Moves between units:
s373 ! s139
s373 * s211
s373 % s860
s373 ~ s708
s373 ^ s311
s373 & s470
s373 + s881
s373 $ s515
s373 @ s242
s982 ! s473
s982 * s881
s982 % s475
s982 ~ s577
s982 ^ s779
s982 & s766
s982 + s211
s982 $ s568
s982 @ s702
s530 % s461
s530 $ s655
s429 ! s186
s429 ^ s435
s855 & s461
s855 $ s200
s582 ! s485
s582 * s702
s582 % s624
s582 ~ s756
s582 ^ s91
s582 & s592
s582 + s242
s582 $ s617
s582 @ s881
s860 % s373
s860 + s655
s242 + s582
s242 @ s373
s938 ! s200
s938 & s435
s708 ~ s373
s708 + s565
s515 + s461
s515 $ s373
s414 ^ s461
s414 $ s186
s390 ^ s200
s390 & s186
s435 ! s881
s435 * s473
s435 % s509
s435 ~ s310
s435 ^ s429
s435 & s938
s435 + s139
s435 $ s631
s435 @ s485
s756 ~ s582
s756 @ s565
s592 & s582
s592 @ s200
s211 * s373
s211 + s982
s766 * s200
s766 & s982
s485 ! s582
s485 @ s435
s200 ! s938
s200 * s766
s200 % s828
s200 ~ s625
s200 ^ s390
s200 & s881
s200 + s470
s200 $ s855
s200 @ s592
s617 $ s582
s617 @ s461
s577 * s565
s577 ~ s982
s777 ~ s186
s777 ^ s565
s724 ~ s461
s724 $ s565
s311 ^ s373
s311 + s186
s565 ! s310
s565 * s577
s565 % s99
s565 ~ s881
s565 ^ s777
s565 & s625
s565 + s708
s565 $ s724
s565 @ s756
s139 ! s373
s139 + s435
s779 * s186
s779 ^ s982
s511 % s186
s511 ^ s655
s631 ! s461
s631 $ s435
s470 & s373
s470 + s200
s702 * s582
s702 @ s982
s655 ! s509
s655 * s475
s655 % s881
s655 ~ s99
s655 ^ s511
s655 & s828
s655 + s860
s655 $ s530
s655 @ s624
s99 % s565
s99 ~ s655
s828 % s200
s828 & s655
s625 ~ s200
s625 & s565
s473 ! s982
s473 * s435
s310 ! s565
s310 ~ s435
s91 ^ s582
s91 @ s186
s881 ! s435
s881 * s982
s881 % s655
s881 ~ s565
s881 ^ s186
s881 & s200
s881 + s373
s881 $ s461
s881 @ s582
s568 * s461
s568 $ s982
s461 ! s631
s461 * s568
s461 % s530
s461 ~ s724
s461 ^ s414
s461 & s855
s461 + s515
s461 $ s881
s461 @ s617
s624 % s582
s624 @ s655
s509 ! s655
s509 % s435
s475 * s655
s475 % s982
s186 ! s429
s186 * s779
s186 % s511
s186 ~ s777
s186 ^ s881
s186 & s390
s186 + s311
s186 $ s414
s186 @ s91

The rows follow the links: the fewer symbols apart two units are, the more alike their rows tend to be.

Each row is also shifted at random along 2 hidden directions that mean nothing.

Known rows, each with its unit:
  53    27   125    33    94  -116    72    26    10    10    15    50    24     3   -79    19   -44     3   -53    63    78    27   -11   100    37  -106    61     3   140    43     7     0   -32   -49   -30    95  -113    29  -144: s855
-335   -30    86     8    38   -81   186   -56  -128   -27   -41    80   -35    45   -30    23   -59    48    29   -10    34    50    40    61   -67     4   -38     8   103     1    14   -46     1   -98  -124    95   -24    22   -10: s390
  93   -37   -52     3    28  -137    79   -74   -40   260    76   131   -77  -111  -145    86   -20    -1    96    43  -117   -22  -110    17   -15   -44   -50    36  -101  -157    77   -30    -3    28    70   108   -16    54   113: s470
-126  -127   -70     5   139  -249   125    21   -98   200    99    22   -20   -55   -56    43   -55    36    18   -68   -50  -122   -76   -60   -53    71   -97     6   -14  -159    47   -89   -20    75   -48    44    -1    57   114: s592
-125    54   -53   -53   -33     7  -102    26    77  -187    44  -104   -30    98  -105   -74    27     1  -124   -40    93   -19   -11   -13   -57    11    69   106   -45    58     1   -63    51   -44   -38   -87     7    -9  -125: s475
-132   -86  -111    -3    77   -29   -44    43     8   -21   167   -58    21    13   -18    60   -64   -51   -54   -96   -12    -6   -44  -114   -24    22   -45    38  -121    13    71    37   -16    59    57   -65    11   -38    41: s624
  39    65  -179   -38   -12    36  -118    -6    47    67    89   -14    96     8   -80     3   -79    51    71   -82    14   -44   -58  -114    62   -97    47    76  -137     7    61   -25   -16    60    93    45   107   -65    79: s99
  59    32    31   -30   -18    -2   -92   -59     0     3    11    21  -244  -161    89   116    -8   -48    65    39   -48     1  -100   -25   -28    96    -2   177   -50   -99   -47   -56    69    11   158  -116    83   135   156: s473
 142   142    85     2    64    46    29   -42   -36  -182  -123   -58   190    57    18  -135   -40    -7   -15   -55    67    91   101    32    -7   -44   119   -36   103   136    31    28    65   -43  -141    13    18   -48   -62: s565
 -73  -161   -50   -15     2    26   122    29  -130    14    33    77   -52   -28    73    55   -42    94   -52    80    23   -40    74   -76    -9   100   -82   -19    55   -42    12    37   -68   -58  -105     5    23   -95    42: s91
 133  -109   -22    47    94   -45    45    39    33    60    16    80   -33    56   125   122     1   -26   -70   -24   -16   -36    23    51   133    -2   -17    37    -5   -29    -6    50   -84    86   -21    -3   -46    -8    52: s617
-144     7   -47    -1    43    12   -46   -56    23    40  -152    58   207     1    44    33   -60    -8    41   -46    68   -40   -19     0    67   -60   138   -48    95    19   -19    26   -12    78    -4    22    49    71    42: s724
 -63   114   -23    19    34   120   -97    72    49   -79    55   -45    66    74  -113   -56   153   -54   -31   -69    28   -46    55     2   -51   -99   -14  -155   -47    98    70    51     4   -68    29   -10  -104   -75  -126: s860
  -8    -4   -88  -105   -74   116   -58    50    14    -4    82   -37   -44    85   -50    57   -51   111    52    59    87     2    15   -78    37   -64   -44   -19  -142    37    58     6    -7   -24    83    81    69  -124    29: s511
 -26    -4   120    49   118    29    20    85   -79  -150  -114   -28   181    17    11   -66   150    74    14  -175    28    93    89    49    33     3    23   -86    61   -47    -3    39   -30   -56   -46    26   -58   -75   -22: s881
  15    24   -38   -74    -2   -14  -159   -27    98    97   114   -67   -69   -57    55    40     9    35    18    -6  -117   -12   -36  -129   -18   -63    25    -1  -113    32    84   -17    27    19   145    11    48  -128    82: s509
  19    53  -161    10   -66   -10   -10  -136   -80   201   -79    83   142    -3   -64     2   -12    -1    74    15   -65  -102   -32   -50    27    32    46   -17   -11   -46    -3   -41    -2    46    -9    -3   -12   109   141: s708

Start, symbols taken left to right, then the unit you end at.
Answer with the unit's name.
 107   -12     9    75    18    40   101   -12   -38   -28   -21    -4    60    73   -11   -30    86   -94  -135  -101   -66  -106    77    37   -21    71   -53  -196    35    74    85    55   -40    38  -113   -43  -157    12   -62
+ $ => s617
-144    20    55    17   -27   -32   -21   -37    26  -198  -117    45   -53    86   -16  -103    96    -5  -103   -58    99    27     6    -1   -39    91    50    77    48    -8   -92   -70    21   -15   -42  -138    -1   155   -57
* ~ => s565
 288    76    -2   -22  -110    69   -25   -38    17   -84    -1   -55   -65    52   -54   -56    47   -38   -14   119    23   -50   -11    89    22    14   -12   -62    16   -51   -92    20    53   -88    49   -48   -92    85   -48
* & & => s373
 -91    58   181   -25   -65    37    82    29   -44  -116   -59   -67   -66   -30   166   -30    -1    -4   -15    62   -23   149   183     2   -45   -45  -101   -91    79    72    82    51     6  -140   -78    28    11  -126   -22
! $ ^ => s461
-146    50   -58   -28  -134    86    97   -64   -72    70   -91    58   -37    87     0    17   118     6    57    68   -51   -58    57   -19    -1    29   -28   -47   -54  -160    55    40   -46   -69   -47    21    -2    41    64
+ ~ ^ => s565
 -89  -112     6    59    -6     2     4   -14    17  -182   -25   -92   -24    12    51  -102    94   -74  -201   -94    61    -3    37    67    -6   129   -68   -14    72    55   -62   -18    43   -57  -103  -149  -100   104   -96
* + @ => s373
-600  -145   -29    13    71    -4    44   -11  -193   154  -130   204   -22    21   137   115    12    84    53   -30    -2   -58    52    15   135   125   -18    -4    52  -133  -128   146   -57    30     2    47    55    61   109
^ * $ => s982
 -59    52    18    25    32  -105    83   -28   -94   -90   -14     1   159    31  -126   -83   -85    42   -40   -66   136    63   -65    36   -16   -34    46   -22   131    71    28   -36    18    -4  -182    77   -66   -13   -84
& * * => s565
   1    19    -1   -46   -70    69    85     7   -77   -58   -98    28    68    55    44  -112   -57    81    44    65   127    23    60    64    43    51    55   -39    44    21    14    39   -23  -101  -141    28    89   -83    55
~ * ^ => s982
-133    73   -14    83     5    29    44   -19   -38    13   -72    49    92    43   -53   -79   137  -117   -46   -63   -31   -42    67    80   -32    63   -11  -138    12   -61    56    24    50   -11   -47    34  -114    44   -48
! ! => s373
 157    86   142    23   -31    20    16    66    77   -78   -18   -80   -72  -138   105    11    20   -26   132    17   -50    90    21   -49   -10   -52    27   -39    22   120    61     3   105   -44    59   -20   -10   -68   -44
~ ~ => s435
 112    69   165    19    49  -178    91    18    61     0    42   -62   -63   -55    23    14   -45    37    51    51   -49    65   -19     4   -71   -82   -11     9    34    31    39   -10    57   -49    76    70   -14  -128    -2
& ! ~ => s565
 -85    41    -7    -3    48  -109   -29   102    26   -50   157   -86    10    46  -156   -43   -29    33   -84   -35    47    13   -82    13   -81  -147    17    38   -17    45    54   -65     6   -23   -50    69   -22   -96  -103
& + => s860
